Below is a small trained network, with its code and all its weights. Each question gives an input and a class and asks what happens when units are switched off, that is, made to give their printed mean instead of their output.

import numpy as np


def w(rows, s, z=0):
    codes = np.array(rows[::2]) - 128.0
    scale = np.full(codes.shape[1], s)
    scale[-1] = z or s
    return codes * scale


def f(y):
    return y / 2 * (1 + np.tanh(0.7978845608 * (y + 0.044715 * y**3)))


def log_softmax(a):
    a = a - a.max(-1, keepdims=True)
    return a - np.log(np.exp(a).sum(-1, keepdims=True))


def net(x, mask):
    res = np.array(x, float).reshape(1, 8) / 4 @ E
    y = f(res @ A[0][:, :-1].T + A[0][:, -1])
    res = res + np.where(mask, y, B[0][:, -1]) @ B[0][:, :-1]
    return log_softmax(res[-1] @ U[:, :-1].T + U[:, -1])


A, B = {}, {}
E = w([
[93,59,210,90,99,101,203,180,167,151,100],'x0',
[133,132,129,125,128,122,133,126,126,126,128],'x1',
[128,133,131,131,126,125,133,123,129,127,129],'x2',
[129,129,125,129,129,127,130,131,130,125,129],'x3',
[108,159,126,109,50,162,161,204,52,128,192],'x4',
[254,108,156,183,94,200,138,152,147,100,139],'x5',
[123,122,136,128,123,134,118,126,123,127,127],'x6',
[125,118,125,130,123,132,121,128,125,127,129],'x7',
],0.016)
A[0] = w([
[20,145,86,114,156,101,111,106,123,131,125,254],'n1',
[64,117,167,87,163,106,126,107,164,153,100,147],'n2',
[166,79,121,137,155,114,108,77,201,124,91,218],'n3',
[2,101,120,105,129,75,162,146,142,119,122,141],'n4',
[105,171,126,161,135,162,107,119,182,162,114,93],'n5',
[39,182,93,82,124,125,128,164,49,144,155,142],'n6',
[93,46,197,110,110,114,201,181,181,139,107,140],'n7',
[153,125,96,155,99,152,117,168,101,116,149,144],'n8',
],0.019,0.0099)
B[0] = w([
[124,159,136,55,131,96,6,126,156,126,36,247],'n1',
[79,68,100,116,170,123,121,160,99,100,85,216],'n2',
[145,95,133,191,209,111,117,78,139,126,134,217],'n3',
[34,112,30,133,125,154,207,83,109,138,181,242],'n4',
[144,94,114,61,110,145,144,55,169,160,206,143],'n5',
[85,233,222,180,130,116,194,138,119,138,152,226],'n6',
[140,31,177,98,94,121,191,161,146,140,120,255],'n7',
[168,157,82,137,89,159,109,146,114,124,146,179],'n8',
],0.018,0.035)
U = w([
[131,164,83,89,202,65,22,54,161,131,60,253],'0',
[218,142,46,218,202,145,72,52,137,107,167,160],'1',
[111,251,145,138,125,104,102,123,79,144,128,114],'2',
[213,191,94,167,65,197,121,176,74,116,191,205],'3',
[83,39,88,93,199,67,155,112,148,147,58,140],'4',
[215,2,195,185,169,116,172,150,182,135,111,97],'5',
[63,126,163,98,93,108,220,182,82,174,131,72],'6',
[215,81,186,112,16,192,194,248,109,149,165,28],'7',
],0.0073,0.003)

Each question gives the input, the list of numbers given to net, and the class t.
The units are the neurons (one row each of A and B). Each row of codes is followed by its name. A weight is (code - 128) times the scale printed after its matrix; where a second scale follows, it is the last column's (A, B and U).
mask holds one flag per neuron, in row order. A switched-off neuron (its flag False) gives its mean, the last column of its row in B, instead of its output. The means were averaged over made-up inputs and are rounded, as every weight is.
A unit's drop is (log p(t) with every unit on - log p(t) with that unit switched off) / (log p(t) with every unit on - log p(t) with every unit switched off).
The circuit of an input: a set's keep is (log p(t) with only the set's units on - log p(t) with every unit switched off) / (log p(t) with every unit on - log p(t) with every unit switched off). Starting from all 8 units, units are removed one at a time, each time the one whose removal leaves the highest keep (on an exact tie, the one counted first), for as long as the keep stays at least 0.8.
units of the circuit, in order: the units of the circuit, biggest drop first
top k neurons: the k neurons with the biggest drops, biggest first
drop when u is switched off: that unit's drop, to one decimal
input [-7,6,7,-4,5,-8,-2,4], class 2: units of the circuit, in order -> (n6)
input [-2,-6,0,-1,1,0,1,-4], class 2: units of the circuit, in order -> (n7; n1)
input [-5,-5,-7,2,0,3,2,-7], class 1: units of the circuit, in order -> (n7; n1)
input [-2,-3,5,6,3,-7,-6,-8], class 2: top 3 neurons -> (n6; n1; n7)
input [-7,1,5,-5,2,6,0,-7], class 3: top 2 neurons -> (n7; n3)
input [-2,5,1,-7,-7,-7,2,-8], class 0: top 2 neurons -> (n1; n7)
input [-4,-4,4,2,5,1,0,7], class 3: units of the circuit, in order -> (n7; n1; n8)
input [6,0,7,-3,1,-4,-1,5], class 6: top 2 neurons -> (n3; n6)
input [1,-4,8,6,2,-5,-4,2], class 6: top 2 neurons -> (n6; n4)
input [-8,5,6,-4,-2,1,7,2], class 1: units of the circuit, in order -> (n1; n7)
input [7,-3,3,1,1,-5,-3,-7], class 6: top 3 neurons -> (n6; n3; n7)
input [-8,1,-5,4,5,0,8,5], class 2: top 2 neurons -> (n6; n7)
input [6,-2,3,6,3,0,-4,4], class 6: top 2 neurons -> (n4; n8)
input [-8,2,4,-8,-1,-7,-8,7], class 0: units of the circuit, in order -> (n1)
input [0,-7,-4,4,-8,-4,-8,-4], class 0: top 2 neurons -> (n7; n1)
input [0,4,5,1,-8,-1,-3,6], class 0: top 2 neurons -> (n7; n4)
input [-1,1,-5,4,-1,-7,0,-4], class 0: top 2 neurons -> (n1; n7)
input [-6,4,8,-4,8,3,-2,-3], class 3: drop when n1 is switched off -> 0.1
input [-2,-5,-5,-5,-2,-1,5,-2], class 0: drop when n6 is switched off -> 0.0
input [-7,-4,-8,-7,5,-7,-2,1], class 2: drop when n6 is switched off -> 1.6
input [7,-7,-7,4,5,1,5,0], class 7: units of the circuit, in order -> (n7)
